Below are the code and all the weights of a small trained network. Each question names an input and a class and asks about switching units off, where a switched-off unit gives its printed mean instead of its output.

import numpy as np


def w(rows, s, z=0):
    codes = np.array(rows[::2]) - 128.0
    scale = np.full(codes.shape[1], s)
    scale[-1] = z or s
    return codes * scale


def f(y):
    return np.maximum(y, 0)


def log_softmax(a):
    a = a - a.max(-1, keepdims=True)
    return a - np.log(np.exp(a).sum(-1, keepdims=True))


def net(x, mask):
    res = np.array(x, float).reshape(1, 7) / 4 @ E
    y = f(res @ A[0][:, :-1].T + A[0][:, -1])
    res = res + np.where(mask, y, B[0][:, -1]) @ B[0][:, :-1]
    return log_softmax(res[-1] @ U[:, :-1].T + U[:, -1])


A, B = {}, {}
E = w([
[141,248,227,137,93,204,158,167,137,109,100,139],'x0',
[129,128,127,131,128,131,126,129,128,127,129,126],'x1',
[129,125,125,131,130,138,126,128,129,128,131,122],'x2',
[128,126,126,126,130,133,130,128,130,128,129,127],'x3',
[183,142,106,176,80,69,243,110,61,83,117,47],'x4',
[127,131,129,135,127,118,122,127,126,129,127,127],'x5',
[93,154,155,16,131,73,92,121,112,170,140,16],'x6',
],0.013)
A[0] = w([
[120,155,172,132,125,204,40,142,156,127,132,238,170],'neuron 1',
[129,122,118,155,133,112,108,131,128,125,130,139,123],'neuron 2',
[140,201,179,233,112,214,171,137,129,113,112,209,132],'neuron 3',
[146,118,102,160,106,81,248,118,104,115,123,35,129],'neuron 4',
[118,118,142,100,135,162,36,125,133,134,123,175,250],'neuron 5',
[125,252,208,73,121,174,130,136,128,137,129,64,16],'neuron 6',
[119,63,82,38,135,91,118,125,132,139,135,55,130],'neuron 7',
[136,39,60,195,133,128,155,121,126,123,132,218,220],'neuron 8',
],0.021,0.011)
B[0] = w([
[110,174,120,54,152,169,108,112,91,163,71,115,253],'neuron 1',
[122,112,139,124,130,133,127,130,131,132,119,126,144],'neuron 2',
[156,232,122,140,117,112,140,113,72,131,199,154,249],'neuron 3',
[149,113,129,134,127,141,138,123,2,114,71,113,244],'neuron 4',
[81,118,129,57,164,116,109,137,196,140,165,145,227],'neuron 5',
[109,39,124,160,129,160,136,140,192,114,31,109,233],'neuron 6',
[137,153,128,58,142,93,98,119,80,139,191,135,223],'neuron 7',
[101,44,139,158,125,165,135,146,199,116,18,96,241],'neuron 8',
],0.024,0.037)
U = w([
[82,101,128,133,146,187,108,143,255,162,89,120,249],'0',
[156,186,110,71,154,140,108,78,70,164,136,122,52],'1',
[168,64,137,204,89,165,173,140,140,91,67,80,227],'2',
[222,201,125,211,61,131,191,99,89,104,172,140,5],'3',
[128,126,124,63,156,66,65,116,168,167,225,136,50],'4',
],0.0089,0.002)

Each question gives the input, the list of numbers given to net, and the class t.
The units are the neurons (one row each of A and B). Each row of codes is followed by its name. A weight is (code - 128) times the scale printed after its matrix; where a second scale follows, it is the last column's (A, B and U).
mask holds one flag per neuron, in row order. A switched-off neuron (its flag False) gives its mean, the last column of its row in B, instead of its output. The means were averaged over made-up inputs and are rounded, as every weight is.
A unit's drop is (log p(t) with every unit on - log p(t) with that unit switched off) / (log p(t) with every unit on - log p(t) with every unit switched off).
The circuit of an input: a set's keep is (log p(t) with only the set's units on - log p(t) with every unit switched off) / (log p(t) with every unit on - log p(t) with every unit switched off). Starting from all 8 units, units are removed one at a time, each time the one whose removal leaves the highest keep (on an exact tie, the one counted first), for as long as the keep stays at least 0.8.
units of the circuit, in order: the units of the circuit, biggest drop first
most important unit: the unit with the biggest drop
k most important neurons: the k neurons with the biggest drops, biggest first
drop of u: that unit's drop, to one decimal
input [-1,2,-7,6,0,6,-1], class 0: most important unit -> neuron 4
input [-8,-2,3,-6,0,5,8], class 4: units of the circuit, in order -> neuron 1; neuron 7
input [4,-3,-1,7,6,4,0], class 3: 2 most important neurons -> neuron 8; neuron 3
input [1,-4,8,4,4,-2,0], class 3: units of the circuit, in order -> neuron 8; neuron 1; neuron 5
input [-5,-8,-8,6,-5,1,1], class 4: 2 most important neurons -> neuron 6; neuron 7
input [6,-4,-2,3,1,-1,-4], class 3: 2 most important neurons -> neuron 3; neuron 5
input [-4,5,-1,3,-5,-5,0], class 0: 2 most important neurons -> neuron 3; neuron 8
input [0,3,7,4,3,5,-7], class 2: 2 most important neurons -> neuron 8; neuron 7
input [1,-3,7,-7,-3,-5,5], class 0: 2 most important neurons -> neuron 3; neuron 6
input [-3,1,0,2,6,5,0], class 2: 2 most important neurons -> neuron 3; neuron 1
input [5,-7,2,-2,8,-3,0], class 3: 2 most important neurons -> neuron 8; neuron 3
input [8,-4,-5,4,4,5,4], class 2: drop of neuron 6 -> 1.4
input [5,2,5,-3,4,6,-2], class 3: drop of neuron 3 -> 0.1
input [4,-7,-5,8,5,-8,-7], class 3: units of the circuit, in order -> neuron 3
input [-1,8,0,-5,7,5,-5], class 2: drop of neuron 8 -> 1.9
input [6,8,0,3,8,2,-4], class 3: drop of neuron 3 -> 0.3
